Below are the code and all the weights of a small trained network. Each question names an input and a class and asks about switching units off, where a switched-off unit gives its printed mean instead of its output.

import numpy as np


def w(rows, s, z=0):
    codes = np.array(rows[::2]) - 128.0
    scale = np.full(codes.shape[1], s)
    scale[-1] = z or s
    return codes * scale


def f(y):
    return y / 2 * (1 + np.tanh(0.7978845608 * (y + 0.044715 * y**3)))


def log_softmax(a):
    a = a - a.max(-1, keepdims=True)
    return a - np.log(np.exp(a).sum(-1, keepdims=True))


def net(x, mask):
    res = np.array(x, float).reshape(1, 5) / 4 @ E
    y = f(res @ A[0][:, :-1].T + A[0][:, -1])
    res = res + np.where(mask, y, B[0][:, -1]) @ B[0][:, :-1]
    return log_softmax(res[-1] @ U[:, :-1].T + U[:, -1])


A, B = {}, {}
E = w([
[115,40,212,2],'x0',
[111,83,11,119],'x1',
[114,184,192,132],'x2',
[187,69,151,243],'x3',
[255,211,140,120],'x4',
],0.0056)
A[0] = w([
[141,55,210,82,143],'n1',
[180,146,116,145,113],'n2',
[55,106,207,218,133],'n3',
[121,93,97,163,86],'n4',
[96,26,31,42,174],'n5',
[122,155,134,112,88],'n6',
[175,165,135,94,27],'n7',
[76,210,143,88,102],'n8',
[199,149,78,247,160],'n9',
[102,115,132,100,117],'n10',
[100,95,95,180,209],'n11',
[185,140,100,220,133],'n12',
[108,137,83,79,204],'n13',
[188,151,195,104,138],'n14',
[172,102,164,159,233],'n15',
[122,148,125,136,2],'n16',
[112,166,80,189,118],'n17',
[134,89,111,108,165],'n18',
[164,153,81,74,47],'n19',
],0.013,0.0033)
B[0] = w([
[222,60,216,161,193],'n1',
[155,162,123,135,155],'n2',
[60,69,40,174,187],'n3',
[131,97,125,106,148],'n4',
[86,194,153,253,231],'n5',
[119,140,125,100,127],'n6',
[141,152,110,68,137],'n7',
[51,161,120,65,162],'n8',
[199,148,61,229,254],'n9',
[144,134,103,118,141],'n10',
[105,72,126,132,184],'n11',
[170,157,67,183,216],'n12',
[103,166,83,150,169],'n13',
[132,152,197,61,175],'n14',
[120,139,171,174,180],'n15',
[136,134,131,98,116],'n16',
[160,97,182,164,184],'n17',
[136,146,151,146,148],'n18',
[159,144,61,117,142],'n19',
],0.024,0.0095)
U = w([
[41,142,153,34,227],'0',
[122,8,254,131,122],'1',
[226,171,105,138,113],'2',
[147,58,126,77,49],'3',
[131,77,122,132,3],'4',
[122,126,47,65,57],'5',
[65,200,170,253,206],'6',
[124,44,61,228,195],'7',
],0.0066,0.0044)

Each question gives the input, the list of numbers given to net, and the class t.
The units are the neurons (one row each of A and B). Each row of codes is followed by its name. A weight is (code - 128) times the scale printed after its matrix; where a second scale follows, it is the last column's (A, B and U).
mask holds one flag per neuron, in row order. A switched-off neuron (its flag False) gives its mean, the last column of its row in B, instead of its output. The means were averaged over made-up inputs and are rounded, as every weight is.
A unit's drop is (log p(t) with every unit on - log p(t) with that unit switched off) / (log p(t) with every unit on - log p(t) with every unit switched off).
The circuit of an input: a set's keep is (log p(t) with only the set's units on - log p(t) with every unit switched off) / (log p(t) with every unit on - log p(t) with every unit switched off). Starting from the 12 units with the biggest drops (on a tie, the unit counted first), units are removed one at a time, each time the one whose removal leaves the highest keep (on an exact tie, the one counted first), for as long as the keep stays at least 0.8.
circuit, biggest first: the units of the circuit, biggest drop first
most important unit: the unit with the biggest drop
k most important neurons: the k neurons with the biggest drops, biggest first
drop of u: that unit's drop, to one decimal
input [-7,0,5,-2,0], class 7: circuit, biggest first -> n5
input [-2,7,4,-1,4], class 2: circuit, biggest first -> n3; n5
input [-5,-7,-3,7,5], class 7: 4 most important neurons -> n9; n5; n3; n12
input [4,-3,-3,7,5], class 2: circuit, biggest first -> n5; n3
input [4,0,3,3,-3], class 1: circuit, biggest first -> n9; n1
input [7,0,-4,0,5], class 1: circuit, biggest first -> n1; n9
input [6,-6,-2,1,-8], class 1: 3 most important neurons -> n1; n9; n12
input [-5,1,0,3,5], class 2: 3 most important neurons -> n3; n5; n2
input [4,-3,3,8,-5], class 1: 4 most important neurons -> n9; n1; n12; n5
input [-3,-8,-3,1,4], class 2: circuit, biggest first -> n5; n14
input [-3,8,8,-3,4], class 2: circuit, biggest first -> n5; n3
input [-5,8,-2,-6,7], class 2: 2 most important neurons -> n19; n3
input [2,-5,7,2,-7], class 7: 3 most important neurons -> n3; n17; n14
input [-4,-5,-5,0,-3], class 7: most important neuron -> n5
input [-7,-5,2,5,5], class 7: 3 most important neurons -> n9; n5; n3
input [-2,-6,3,-2,-7], class 7: 3 most important neurons -> n3; n14; n5
input [-2,4,1,1,5], class 2: circuit, biggest first -> n3; n5
input [-2,-4,-7,7,7], class 2: circuit, biggest first -> n5; n3
input [-8,1,0,4,4], class 7: drop of n9 -> 0.1
input [2,5,-2,1,0], class 6: drop of n5 -> 0.3
input [6,-6,2,5,2], class 1: drop of n9 -> 0.0
input [4,-8,5,-8,2], class 0: most important unit -> n8
